Here is a tiny trained network, its code and every weight. The questions are about switching its units off for an input and a class, where a switched-off unit gives its printed mean instead of its output.

import numpy as np


def w(rows, s, z=0):
    codes = np.array(rows[::2]) - 128.0
    scale = np.full(codes.shape[1], s)
    scale[-1] = z or s
    return codes * scale


def f(y):
    return y / 2 * (1 + np.tanh(0.7978845608 * (y + 0.044715 * y**3)))


def log_softmax(a):
    a = a - a.max(-1, keepdims=True)
    return a - np.log(np.exp(a).sum(-1, keepdims=True))


def net(x, mask):
    res = np.array(x, float).reshape(1, 8) / 4 @ E
    y = f(res @ A[0][:, :-1].T + A[0][:, -1])
    res = res + np.where(mask, y, B[0][:, -1]) @ B[0][:, :-1]
    return log_softmax(res[-1] @ U[:, :-1].T + U[:, -1])


A, B = {}, {}
E = w([
[147,254,68,94,88,142],'x0',
[115,142,206,137,91,85],'x1',
[167,103,204,107,220,209],'x2',
[133,181,154,203,119,212],'x3',
[136,125,128,87,70,115],'x4',
[16,165,91,46,97,185],'x5',
[233,205,170,134,165,65],'x6',
[112,148,191,169,47,138],'x7',
],0.0082)
A[0] = w([
[94,120,139,117,89,160,62],'n1',
[134,115,109,76,124,71,128],'n2',
[177,125,162,189,113,196,173],'n3',
[165,8,63,107,133,147,124],'n4',
[139,193,160,117,88,147,82],'n5',
[120,185,182,117,85,151,138],'n6',
[108,211,51,93,80,177,118],'n7',
[76,73,133,101,105,190,81],'n8',
[139,103,137,217,199,140,184],'n9',
[96,62,137,112,86,143,35],'n10',
[133,191,160,137,84,122,163],'n11',
[106,148,86,134,105,178,82],'n12',
[176,173,138,72,211,153,76],'n13',
[154,148,164,168,163,141,253],'n14',
[92,87,102,160,140,82,180],'n15',
[159,159,130,88,246,131,160],'n16',
[170,209,117,144,66,49,116],'n17',
[82,162,31,112,121,148,127],'n18',
[83,92,124,124,80,179,117],'n19',
[120,155,148,158,106,163,72],'n20',
[45,98,132,87,98,148,102],'n21',
[83,115,125,93,142,76,181],'n22',
[110,175,50,82,143,145,70],'n23',
[128,104,114,109,162,112,70],'n24',
[168,186,129,117,64,59,131],'n25',
],0.011,0.0063)
B[0] = w([
[105,123,174,129,108,124,158],'n1',
[166,174,136,133,172,146,178],'n2',
[157,120,165,186,133,180,214],'n3',
[191,131,202,183,85,76,214],'n4',
[126,150,131,229,83,97,180],'n5',
[180,128,161,219,64,123,202],'n6',
[68,209,100,155,145,190,255],'n7',
[62,123,154,106,52,74,200],'n8',
[180,101,155,156,154,237,231],'n9',
[89,95,156,87,71,93,161],'n10',
[184,182,152,152,136,93,210],'n11',
[101,179,118,125,96,180,177],'n12',
[123,170,170,31,214,114,193],'n13',
[147,131,190,150,157,209,233],'n14',
[176,98,100,124,210,134,191],'n15',
[193,127,211,58,184,188,228],'n16',
[98,254,138,92,105,70,244],'n17',
[81,115,68,129,141,158,233],'n18',
[86,145,178,126,55,111,202],'n19',
[163,145,154,165,145,103,153],'n20',
[96,88,163,84,50,153,212],'n21',
[140,92,116,163,142,126,187],'n22',
[79,170,58,96,161,208,193],'n23',
[202,129,111,144,153,125,139],'n24',
[148,254,136,114,128,120,228],'n25',
],0.0097,0.0091)
U = w([
[140,182,155,47,159,100,134],'0',
[121,181,177,210,62,144,156],'1',
[12,189,2,107,143,198,87],'2',
[53,85,135,129,91,161,164],'3',
[57,34,116,109,86,63,2],'4',
[177,53,139,200,209,187,193],'5',
[125,181,60,210,118,62,83],'6',
],0.0091,0.0082)

Each question gives the input, the list of numbers given to net, and the class t.
The units are the neurons (one row each of A and B). Each row of codes is followed by its name. A weight is (code - 128) times the scale printed after its matrix; where a second scale follows, it is the last column's (A, B and U).
mask holds one flag per neuron, in row order. A switched-off neuron (its flag False) gives its mean, the last column of its row in B, instead of its output. The means were averaged over made-up inputs and are rounded, as every weight is.
A unit's drop is (log p(t) with every unit on - log p(t) with that unit switched off) / (log p(t) with every unit on - log p(t) with every unit switched off).
The circuit of an input: a set's keep is (log p(t) with only the set's units on - log p(t) with every unit switched off) / (log p(t) with every unit on - log p(t) with every unit switched off). Starting from the 12 units with the biggest drops (on a tie, the unit counted first), units are removed one at a time, each time the one whose removal leaves the highest keep (on an exact tie, the one counted first), for as long as the keep stays at least 0.8.
circuit, biggest first: the units of the circuit, biggest drop first
most important unit: the unit with the biggest drop
k most important neurons: the k neurons with the biggest drops, biggest first
drop of u: that unit's drop, to one decimal
input [7,-5,5,3,-2,-8,8,-3], class 0: 2 most important neurons -> [n13; n17]
input [5,-4,7,4,1,7,2,3], class 2: circuit, biggest first -> [n7]
input [6,6,6,-6,-3,-5,-7,5], class 5: circuit, biggest first -> [n17; n25]
input [-1,7,4,-5,-6,3,7,4], class 0: circuit, biggest first -> [n13; n16]
input [1,6,-5,-3,5,-6,3,-5], class 6: 3 most important neurons -> [n16; n13; n21]
input [-4,-1,-3,-5,2,8,6,2], class 2: circuit, biggest first -> [n4; n16]
input [1,2,-5,-8,4,-3,2,-4], class 6: circuit, biggest first -> [n16; n14]
input [3,-2,4,8,-2,3,0,-4], class 2: 4 most important neurons -> [n7; n4; n23; n12]
input [-6,5,7,-1,-5,-2,-5,5], class 5: 2 most important neurons -> [n9; n17]
input [-2,-1,7,0,-3,7,-2,-6], class 0: 2 most important neurons -> [n16; n13]
input [2,2,2,-8,-4,-8,2,3], class 5: 4 most important neurons -> [n9; n14; n8; n19]
input [8,2,-8,-1,-7,1,7,-7], class 2: 2 most important neurons -> [n23; n7]
input [1,-4,6,2,0,2,2,-1], class 5: 2 most important neurons -> [n17; n25]
input [-2,-4,-1,-8,4,7,1,0], class 2: circuit, biggest first -> [n23]
input [-1,-1,-7,-8,8,-6,0,-8], class 6: 2 most important neurons -> [n16; n13]
input [2,7,8,-3,3,-1,-2,2], class 5: 2 most important neurons -> [n17; n25]
input [-5,3,-4,-6,8,5,3,4], class 0: drop of n9 -> 0.1
input [-2,-2,-1,3,-2,4,-1,-1], class 2: drop of n6 -> 0.1
input [5,0,-7,-6,-1,-8,-5,-4], class 6: drop of n16 -> 0.2
input [1,-3,-2,-2,1,-5,-8,1], class 4: drop of n14 -> 0.1
input [1,0,-8,2,2,6,8,2], class 6: most important unit -> n11
